Below are the code and all the weights of a small trained network. Each question names an input and a class and asks about switching units off, where a switched-off unit gives its printed mean instead of its output.

import numpy as np


def w(rows, s, z=0):
    codes = np.array(rows[::2]) - 128.0
    scale = np.full(codes.shape[1], s)
    scale[-1] = z or s
    return codes * scale


def norm(h):
    return h / np.sqrt((h * h).mean(-1, keepdims=True) + 1e-5)


def f(y):
    return y / 2 * (1 + np.tanh(0.7978845608 * (y + 0.044715 * y**3)))


def log_softmax(a):
    a = a - a.max(-1, keepdims=True)
    return a - np.log(np.exp(a).sum(-1, keepdims=True))


def net(x, mask):
    res = np.array(x, float).reshape(1, 6) / 4 @ E
    u = 0
    for l in range(2):
        y = f(norm(res) @ A[l][:, :-1].T + A[l][:, -1])
        res = res + np.where(mask[u : u + 8], y, B[l][:, -1]) @ B[l][:, :-1]
        u += 8
    return log_softmax(norm(res)[-1] @ U[:, :-1].T + U[:, -1])


A, B = {}, {}
E = w([
[193,174,166,160,51,105,233,53,94,110,222,97],'x0',
[141,105,116,181,153,5,18,229,84,117,181,38],'x1',
[60,137,163,137,52,28,234,162,171,151,93,71],'x2',
[133,122,136,119,121,114,120,128,133,136,132,149],'x3',
[129,128,130,132,124,138,129,133,123,139,121,116],'x4',
[156,92,194,216,174,114,123,79,173,118,96,131],'x5',
],0.011)
A[0] = w([
[52,156,101,146,60,117,219,151,247,124,62,163,89],'0.n0',
[165,70,189,200,171,96,144,108,195,128,51,133,29],'0.n1',
[63,145,144,149,86,83,149,125,139,108,122,150,28],'0.n2',
[67,85,129,54,168,166,193,115,209,175,51,159,151],'0.n3',
[115,58,169,218,154,127,144,95,181,127,104,122,42],'0.n4',
[39,180,46,13,35,146,130,199,121,120,159,127,1],'0.n5',
[1,58,105,67,158,83,106,185,248,127,17,109,44],'0.n6',
[69,122,124,151,112,59,153,195,186,131,112,87,70],'0.n7',
],0.0093,0.0083)
B[0] = w([
[127,97,183,61,97,133,147,44,64,140,78,71,233],'0.n0',
[184,192,155,70,224,131,194,203,159,149,171,116,176],'0.n1',
[128,145,173,99,132,136,122,87,67,164,114,76,138],'0.n2',
[132,121,78,154,87,181,131,115,159,95,110,165,254],'0.n3',
[176,178,170,71,200,79,144,177,203,151,148,148,161],'0.n4',
[234,176,187,108,248,110,197,191,206,173,141,135,199],'0.n5',
[59,172,127,231,132,129,68,217,62,128,184,165,249],'0.n6',
[146,62,198,54,104,94,120,64,32,180,84,43,200],'0.n7',
],0.013,0.0093)
A[1] = w([
[148,212,43,32,142,109,175,194,99,174,130,129,70],'1.n0',
[135,201,191,178,31,78,218,66,120,129,249,92,56],'1.n1',
[135,155,135,142,19,186,198,65,154,105,138,168,27],'1.n2',
[137,194,228,159,188,121,110,113,242,118,102,100,44],'1.n3',
[180,95,112,85,184,198,25,62,94,101,177,150,53],'1.n4',
[140,80,51,144,155,71,88,127,134,99,226,95,124],'1.n5',
[159,14,94,134,110,62,86,138,154,95,134,96,2],'1.n6',
[117,47,117,119,136,11,101,177,103,174,138,7,48],'1.n7',
],0.011,0.0063)
B[1] = w([
[153,98,191,167,208,78,152,128,196,117,192,88,193],'1.n0',
[71,92,65,224,161,117,56,249,82,169,184,123,247],'1.n1',
[158,166,108,97,111,109,76,96,175,64,104,170,213],'1.n2',
[169,101,112,87,173,94,162,161,170,150,173,92,182],'1.n3',
[92,84,201,99,106,23,166,111,55,201,105,28,225],'1.n4',
[146,179,112,113,74,184,182,84,220,97,101,195,191],'1.n5',
[95,175,104,117,78,165,180,120,146,63,96,161,137],'1.n6',
[156,147,89,76,86,214,157,20,194,79,81,198,254],'1.n7',
],0.014,0.0092)
U = w([
[254,167,191,87,248,89,212,174,224,170,204,119,125],'0',
[146,156,70,87,41,178,129,33,196,27,86,199,3],'1',
[71,69,201,60,51,59,167,57,7,200,77,16,109],'2',
[26,94,53,220,149,139,48,232,53,146,163,168,218],'3',
],0.023,0.0076)

Each question gives the input, the list of numbers given to net, and the class t.
The units are the neurons (one row each of A and B). Each row of codes is followed by its name. A weight is (code - 128) times the scale printed after its matrix; where a second scale follows, it is the last column's (A, B and U).
mask holds one flag per neuron, layer by layer. A switched-off neuron (its flag False) gives its mean, the last column of its row in B, instead of its output. The means were averaged over made-up inputs and are rounded, as every weight is.
A unit's drop is (log p(t) with every unit on - log p(t) with that unit switched off) / (log p(t) with every unit on - log p(t) with every unit switched off).
The circuit of an input: a set's keep is (log p(t) with only the set's units on - log p(t) with every unit switched off) / (log p(t) with every unit on - log p(t) with every unit switched off). Starting from the 12 units with the biggest drops (on a tie, the unit counted first), units are removed one at a time, each time the one whose removal leaves the highest keep (on an exact tie, the one counted first), for as long as the keep stays at least 0.8.
units of the circuit, in order: the units of the circuit, biggest drop first
most important unit: the unit with the biggest drop
top k neurons: the k neurons with the biggest drops, biggest first
k most important neurons of layer l: the k neurons of layer l with the biggest drops, biggest first
input [3,-7,7,-4,-3,0], class 1: units of the circuit, in order : (1.n2)
input [7,8,8,-6,-5,3], class 1: 3 most important neurons of layer 1 : (1.n7 1.n4 1.n6)
input [5,-8,3,6,-4,-8], class 0: top 3 neurons : (0.n5 1.n0 1.n7)
input [-1,-7,7,1,3,-6], class 1: top 2 neurons : (0.n3 0.n0)
input [5,-8,3,-8,3,7], class 1: top 4 neurons : (1.n2 0.n5 0.n3 0.n0)
input [1,6,-8,-7,-2,-7], class 2: 2 most important neurons of layer 0 : (0.n1 0.n5)
input [-5,-6,6,2,6,-6], class 0: top 3 neurons : (0.n5 1.n7 1.n4)
input [6,6,-7,-7,0,-1], class 2: top 2 neurons : (1.n4 0.n6)
input [-5,5,0,2,-6,-3], class 1: 3 most important neurons of layer 1 : (1.n7 1.n1 1.n5)
input [-7,7,4,-7,3,1], class 1: 2 most important neurons of layer 1 : (1.n7 1.n1)
input [-2,6,6,-3,8,-7], class 0: top 2 neurons : (0.n5 1.n0)
input [-8,0,1,5,-8,7], class 3: top 3 neurons : (0.n6 0.n5 0.n3)
input [1,-6,8,-4,6,7], class 2: top 2 neurons : (0.n0 0.n5)
input [-6,0,2,-6,-8,1], class 3: units of the circuit, in order : (0.n6)
input [4,0,6,7,-2,-6], class 0: top 3 neurons : (0.n5 1.n4 1.n0)
input [4,6,-1,-2,1,-5], class 1: 2 most important neurons of layer 1 : (1.n7 1.n5)
input [6,-5,1,4,8,-4], class 3: top 2 neurons : (1.n1 1.n7)
input [-8,-4,7,4,7,2], class 3: 2 most important neurons of layer 0 : (0.n6 0.n3)
input [-5,-4,-5,4,-1,3], class 2: top 4 neurons : (1.n4 1.n1 0.n6 1.n7)
input [1,7,-6,2,-4,2], class 1: most important unit : 1.n5
input [-6,5,6,0,-8,-1], class 2: 3 most important neurons of layer 0 : (0.n7 0.n6 0.n3)
input [-1,-4,-4,-1,4,3], class 1: 3 most important neurons of layer 0 : (0.n3 0.n7 0.n5)
